Here is a tiny trained network, its code and every weight. The questions are about switching its units off for an input and a target symbol, where a switched-off unit gives its printed mean instead of its output.

import numpy as np


def w(rows, s, z=0):
    codes = np.array(rows[::2]) - 128.0
    scale = np.full(codes.shape[1], s)
    scale[-1] = z or s
    return codes * scale


def softmax(a):
    e = np.exp(a - a.max(-1, keepdims=True))
    return e / e.sum(-1, keepdims=True)


def log_softmax(a):
    a = a - a.max(-1, keepdims=True)
    return a - np.log(np.exp(a).sum(-1, keepdims=True))


def net(x, mask):
    ids = ['ΔΘΠΨαγεζηλμξτ'.index(c) for c in x.split()]
    T = len(ids)
    res = E[ids] + P[:T]
    u = 0
    for l in range(3):
        r = res
        for j in range(2):
            rows = slice(4 * j, 4 * j + 4)
            q, k, v = (r @ M[l][rows].T for M in (Q, K, V))
            z = softmax(np.where(np.tri(T) > 0, q @ k.T / 4**0.5, -1e9)) @ v
            o = O[l][rows]
            res = res + np.where(mask[u + j], z, o[:, -1]) @ o[:, :-1]
        u += 2
    return log_softmax(res[-1] @ U[:, :-1].T + U[:, -1])


Q, K, V, O = {}, {}, {}, {}
E = w([
[142,54,162,80,180,116,4],'Δ',
[207,182,132,113,113,196,180],'Θ',
[19,91,117,49,212,86,120],'Π',
[63,123,117,97,229,199,153],'Ψ',
[115,112,214,114,130,87,171],'α',
[119,194,147,114,189,155,89],'γ',
[109,80,70,110,127,44,179],'ε',
[126,53,107,94,104,184,157],'ζ',
[106,195,125,91,213,66,240],'η',
[120,149,133,9,98,149,110],'λ',
[153,91,125,198,212,139,153],'μ',
[164,129,42,76,207,98,87],'ξ',
[209,142,156,47,195,34,140],'τ',
],0.018)
P = w([
[107,100,97,197,2,125,100],'0',
[172,71,126,85,147,187,190],'1',
[173,71,124,83,140,189,192],'2',
[172,70,122,74,153,182,187],'3',
[184,63,133,83,147,187,177],'4',
[180,66,133,80,150,179,182],'5',
[192,62,135,83,141,185,182],'6',
[179,61,128,85,159,185,175],'7',
[174,57,129,78,155,172,186],'8',
[185,63,137,65,154,182,183],'9',
],0.0088)
Q[0] = w([
[205,130,120,2,218,188,205],'L0H0',
[141,169,139,125,139,111,110],'L0H0',
[168,146,106,192,41,125,90],'L0H0',
[80,181,79,173,29,68,100],'L0H0',
[143,136,168,133,141,126,73],'L0H1',
[242,71,129,188,133,146,125],'L0H1',
[117,248,131,116,108,180,139],'L0H1',
[196,105,118,126,169,150,103],'L0H1',
],0.015)
K[0] = w([
[123,171,63,239,118,81,37],'L0H0',
[164,134,156,136,118,71,191],'L0H0',
[164,105,145,78,186,148,205],'L0H0',
[217,106,206,35,153,144,170],'L0H0',
[115,182,144,183,204,116,69],'L0H1',
[221,59,42,242,157,97,81],'L0H1',
[162,229,150,93,103,246,128],'L0H1',
[115,103,68,163,138,116,65],'L0H1',
],0.012)
V[0] = w([
[66,179,111,155,86,214,164],'L0H0',
[188,197,99,150,219,200,134],'L0H0',
[4,189,145,109,149,3,156],'L0H0',
[146,6,124,139,142,181,235],'L0H0',
[131,156,103,164,114,35,81],'L0H1',
[53,202,133,158,104,194,92],'L0H1',
[149,63,175,86,188,112,101],'L0H1',
[108,180,142,107,169,114,116],'L0H1',
],0.0056)
O[0] = w([
[122,2,109,105,180,191,244,115],'L0H0',
[216,51,174,152,155,112,129,53],'L0H0',
[48,93,78,172,64,70,139,139],'L0H0',
[223,192,68,75,70,202,167,144],'L0H0',
[121,95,146,142,151,190,112,45],'L0H1',
[91,117,154,163,120,99,27,1],'L0H1',
[84,151,128,118,142,128,188,223],'L0H1',
[70,120,97,144,107,124,129,119],'L0H1',
],0.007,0.0045)
Q[1] = w([
[192,75,53,91,161,150,113],'L1H0',
[162,178,95,160,201,115,159],'L1H0',
[144,103,127,115,1,100,175],'L1H0',
[185,108,160,88,88,130,137],'L1H0',
[116,176,167,134,75,146,189],'L1H1',
[138,111,192,110,170,83,117],'L1H1',
[111,123,114,75,168,237,157],'L1H1',
[110,86,146,145,105,127,91],'L1H1',
],0.015)
K[1] = w([
[93,74,33,167,90,142,105],'L1H0',
[149,199,66,238,123,87,121],'L1H0',
[154,129,165,50,63,138,248],'L1H0',
[188,30,207,134,17,122,177],'L1H0',
[118,148,123,118,54,109,195],'L1H1',
[89,118,218,164,150,76,81],'L1H1',
[88,97,33,181,92,173,65],'L1H1',
[107,83,116,94,180,179,155],'L1H1',
],0.011)
V[1] = w([
[143,66,235,80,110,147,177],'L1H0',
[178,68,103,121,35,75,105],'L1H0',
[141,166,153,175,161,117,187],'L1H0',
[153,233,23,192,203,208,82],'L1H0',
[135,67,58,185,94,255,171],'L1H1',
[120,97,67,126,248,222,134],'L1H1',
[4,74,86,126,53,50,47],'L1H1',
[73,65,118,245,81,191,50],'L1H1',
],0.0044)
O[1] = w([
[156,148,110,71,95,169,162,169],'L1H0',
[88,181,125,167,115,64,182,134],'L1H0',
[198,108,154,147,156,158,137,95],'L1H0',
[166,136,80,156,138,134,116,134],'L1H0',
[110,159,93,110,69,151,100,253],'L1H1',
[124,123,88,132,147,119,185,203],'L1H1',
[253,101,86,115,148,175,58,126],'L1H1',
[160,116,71,197,101,87,46,50],'L1H1',
],0.0047,0.0022)
Q[2] = w([
[150,131,76,30,195,84,159],'L2H0',
[113,126,144,52,223,152,195],'L2H0',
[150,140,150,210,78,109,109],'L2H0',
[164,108,167,250,46,16,76],'L2H0',
[79,143,145,123,119,77,176],'L2H1',
[142,130,150,61,134,89,81],'L2H1',
[187,167,130,169,183,101,131],'L2H1',
[67,147,151,190,152,176,137],'L2H1',
],0.016)
K[2] = w([
[151,95,123,160,69,1,89],'L2H0',
[169,162,86,226,62,50,46],'L2H0',
[153,148,167,76,184,163,126],'L2H0',
[156,156,145,44,229,200,213],'L2H0',
[105,134,140,139,133,79,181],'L2H1',
[137,116,157,12,117,93,115],'L2H1',
[186,160,136,165,203,133,96],'L2H1',
[85,166,182,211,96,124,99],'L2H1',
],0.016)
V[2] = w([
[175,249,64,22,243,141,180],'L2H0',
[97,8,155,40,117,193,96],'L2H0',
[127,159,158,219,202,186,130],'L2H0',
[57,170,230,163,44,162,151],'L2H0',
[83,150,101,103,203,253,169],'L2H1',
[125,113,159,91,185,224,190],'L2H1',
[160,88,113,120,113,90,132],'L2H1',
[184,97,103,107,114,120,100],'L2H1',
],0.0065)
O[2] = w([
[132,79,178,2,150,174,161,95],'L2H0',
[62,100,184,107,79,166,63,123],'L2H0',
[122,179,139,182,43,208,170,68],'L2H0',
[201,143,182,159,92,7,111,99],'L2H0',
[139,121,96,198,20,79,62,250],'L2H1',
[85,141,140,203,108,119,49,253],'L2H1',
[136,122,124,155,128,117,122,145],'L2H1',
[167,100,134,139,81,137,84,145],'L2H1',
],0.0073,0.0074)
U = w([
[107,245,192,161,177,150,72,193],'Δ',
[128,99,254,146,102,105,181,254],'Θ',
[16,114,113,134,132,96,137,51],'Π',
[122,32,117,135,61,167,160,60],'Ψ',
[109,199,151,157,144,42,171,161],'α',
[148,90,162,234,157,136,156,191],'γ',
[205,122,35,102,151,107,115,19],'ε',
[121,160,144,53,70,120,121,137],'ζ',
[142,39,108,114,113,70,230,63],'η',
[164,36,205,114,144,91,71,144],'λ',
[194,188,136,152,105,170,180,158],'μ',
[105,112,137,108,182,208,168,126],'ξ',
[219,129,191,83,178,80,158,116],'τ',
],0.0089,0.0071)

Each question gives the input, a string of symbols that net reads in full, and the target symbol t.
The units are the heads (4 rows each of Q, K, V and O). Each row of codes is followed by its name. A weight is (code - 128) times the scale printed after its matrix; where a second scale follows, it is the last column's (O and U).
mask holds one flag per head, layer by layer. A switched-off head (its flag False) gives its mean, the last column of its rows in O, instead of its output. The means were averaged over made-up inputs and are rounded, as every weight is.
A unit's drop is (log p(t) with every unit on - log p(t) with that unit switched off) / (log p(t) with every unit on - log p(t) with every unit switched off).
The circuit of an input: a set's keep is (log p(t) with only the set's units on - log p(t) with every unit switched off) / (log p(t) with every unit on - log p(t) with every unit switched off). Starting from all 6 units, units are removed one at a time, each time the one whose removal leaves the highest keep (on an exact tie, the one counted first), for as long as the keep stays at least 0.8.
units of the circuit, in order: the units of the circuit, biggest drop first
unit that matters most: the unit with the biggest drop
heads that matter: for each layer, one digit per head in row order, 1 if its drop is at least 0.15 and else 0, layers parted by /
input α γ μ μ ε λ ξ, target α: unit that matters most -> L2H0
input μ λ γ μ η, target μ: heads that matter -> 10 / 10 / 10
input η ξ ξ ζ ε Π Θ γ α μ, target η: units of the circuit, in order -> L0H0, L2H0
input η Ψ ζ, target η: heads that matter -> 11 / 00 / 10
input λ Π γ ξ Δ τ ε μ Π, target λ: heads that matter -> 00 / 11 / 10
input Θ Ψ η, target Θ: heads that matter -> 10 / 01 / 10
input η λ ζ Δ μ ξ Ψ λ ξ α, target η: heads that matter -> 11 / 00 / 10
input ε α γ, target ε: units of the circuit, in order -> L0H0, L2H0, L1H1
input ξ λ ξ Θ ξ η α λ, target ξ: heads that matter -> 00 / 01 / 10
input ε ξ γ η ε Θ, target ε: units of the circuit, in order -> L2H0, L0H0, L1H1
input Δ α η, target Δ: heads that matter -> 10 / 01 / 10
input λ Ψ μ λ, target λ: units of the circuit, in order -> L2H0, L1H1
input Π ξ Θ α γ ξ, target Π: units of the circuit, in order -> L0H0, L2H0, L1H1
input Δ ξ ξ λ Δ γ μ γ Θ, target Δ: unit that matters most -> L0H0
input ε ξ ξ λ η λ γ η, target ε: units of the circuit, in order -> L1H1, L0H0, L2H0
input ε ξ η μ λ ξ τ, target ε: heads that matter -> 11 / 01 / 10
input α Π α ξ Θ Δ Ψ, target α: heads that matter -> 10 / 00 / 10
input μ η ζ, target μ: units of the circuit, in order -> L2H0, L0H0
input ε γ α γ Θ λ μ Θ Π, target ε: heads that matter -> 10 / 11 / 10
input Π ζ λ λ ξ ξ τ Ψ, target Π: units of the circuit, in order -> L0H0
input α ξ Ψ Δ α, target α: units of the circuit, in order -> L2H0, L0H0
input λ α ξ, target λ: heads that matter -> 10 / 00 / 10
input Θ ξ η η ξ ξ ζ Δ Θ, target Θ: units of the circuit, in order -> L0H0, L1H1, L2H0
input Θ γ ξ ξ λ γ ε ζ, target Θ: units of the circuit, in order -> L1H1, L0H0, L2H0
input ξ τ η λ Π, target ξ: heads that matter -> 10 / 01 / 11
input γ Θ ξ Θ Δ μ ξ, target γ: units of the circuit, in order -> L0H0, L2H0, L0H1
